Below are the code and all the weights of a small trained network. Each question names an input and a class and asks about switching units off, where a switched-off unit gives its printed mean instead of its output.

import numpy as np


def w(rows, s, z=0):
    codes = np.array(rows[::2]) - 128.0
    scale = np.full(codes.shape[1], s)
    scale[-1] = z or s
    return codes * scale


def f(y):
    return y / 2 * (1 + np.tanh(0.7978845608 * (y + 0.044715 * y**3)))


def log_softmax(a):
    a = a - a.max(-1, keepdims=True)
    return a - np.log(np.exp(a).sum(-1, keepdims=True))


def net(x, mask):
    res = np.array(x, float).reshape(1, 6) / 4 @ E
    y = f(res @ A[0][:, :-1].T + A[0][:, -1])
    res = res + np.where(mask, y, B[0][:, -1]) @ B[0][:, :-1]
    return log_softmax(res[-1] @ U[:, :-1].T + U[:, -1])


A, B = {}, {}
E = w([
[165,118,107,147,157,162,158,121,132,158,96,85],'x0',
[82,74,112,166,98,101,134,176,56,219,86,217],'x1',
[117,154,143,140,122,113,124,156,137,105,151,179],'x2',
[96,128,155,109,175,105,111,143,132,134,113,115],'x3',
[88,155,69,162,129,3,159,44,222,113,56,155],'x4',
[159,102,252,227,115,102,52,89,53,150,143,115],'x5',
],0.0077)
A[0] = w([
[112,106,115,132,143,169,138,144,136,148,94,124,125],'neuron 0',
[82,126,100,224,142,91,153,96,134,157,88,180,146],'neuron 1',
[167,137,140,15,154,236,113,175,89,88,212,104,173],'neuron 2',
[161,44,186,192,134,144,45,160,1,201,117,166,112],'neuron 3',
[142,205,49,39,160,75,157,40,219,76,106,110,128],'neuron 4',
[94,82,48,28,143,149,176,230,118,148,137,149,42],'neuron 5',
[34,78,42,145,113,104,155,154,82,207,93,197,202],'neuron 6',
[111,119,128,122,157,130,156,117,220,73,135,154,170],'neuron 7',
[158,142,223,228,141,96,92,28,147,103,174,73,103],'neuron 8',
[139,145,102,61,182,194,134,157,129,109,194,109,3],'neuron 9',
],0.006,0.0033)
B[0] = w([
[139,94,138,96,129,102,123,103,166,132,134,117,136],'neuron 0',
[77,114,129,199,143,112,174,168,173,97,128,63,207],'neuron 1',
[92,102,180,217,157,91,188,127,222,49,164,69,239],'neuron 2',
[205,122,144,61,125,166,60,171,59,190,121,179,255],'neuron 3',
[119,234,29,77,185,214,65,89,65,193,49,229,233],'neuron 4',
[120,77,171,198,67,86,149,175,195,109,144,59,189],'neuron 5',
[156,66,137,147,83,123,182,151,195,97,191,47,247],'neuron 6',
[106,180,106,107,181,162,122,107,115,150,118,132,171],'neuron 7',
[118,91,147,195,111,100,174,157,255,41,136,71,234],'neuron 8',
[70,119,119,141,158,176,181,95,151,139,99,131,159],'neuron 9',
],0.0069,0.0076)
U = w([
[81,152,99,162,123,134,185,119,198,100,144,93,247],'0',
[154,79,157,168,102,101,148,179,152,116,191,71,73],'1',
[159,189,94,76,127,190,39,131,3,194,114,203,46],'2',
],0.0066,0.0016)

Each question gives the input, the list of numbers given to net, and the class t.
The units are the neurons (one row each of A and B). Each row of codes is followed by its name. A weight is (code - 128) times the scale printed after its matrix; where a second scale follows, it is the last column's (A, B and U).
mask holds one flag per neuron, in row order. A switched-off neuron (its flag False) gives its mean, the last column of its row in B, instead of its output. The means were averaged over made-up inputs and are rounded, as every weight is.
A unit's drop is (log p(t) with every unit on - log p(t) with that unit switched off) / (log p(t) with every unit on - log p(t) with every unit switched off).
The circuit of an input: a set's keep is (log p(t) with only the set's units on - log p(t) with every unit switched off) / (log p(t) with every unit on - log p(t) with every unit switched off). Starting from all 10 units, units are removed one at a time, each time the one whose removal leaves the highest keep (on an exact tie, the one counted first), for as long as the keep stays at least 0.8.
circuit, biggest first: the units of the circuit, biggest drop first
top k neurons: the k neurons with the biggest drops, biggest first
drop of u: that unit's drop, to one decimal
input [3,6,6,-6,-8,4], class 2: circuit, biggest first => [neuron 3]
input [8,-5,4,1,1,-4], class 2: circuit, biggest first => [neuron 4; neuron 8]
input [0,0,2,-5,2,-1], class 2: circuit, biggest first => [neuron 2; neuron 8]
input [-5,0,5,8,4,-7], class 2: top 2 neurons => [neuron 4; neuron 2]
input [0,1,-6,6,-8,5], class 2: top 4 neurons => [neuron 3; neuron 6; neuron 5; neuron 1]
input [8,2,7,3,-7,5], class 2: top 2 neurons => [neuron 3; neuron 6]
input [6,7,5,6,-8,2], class 2: top 3 neurons => [neuron 3; neuron 8; neuron 1]
input [1,-8,-3,5,3,0], class 2: drop of neuron 2 => 0.1
input [-3,-3,8,-3,5,-4], class 2: drop of neuron 4 => 0.2
input [-1,-1,-6,-7,6,-5], class 2: drop of neuron 4 => 0.5
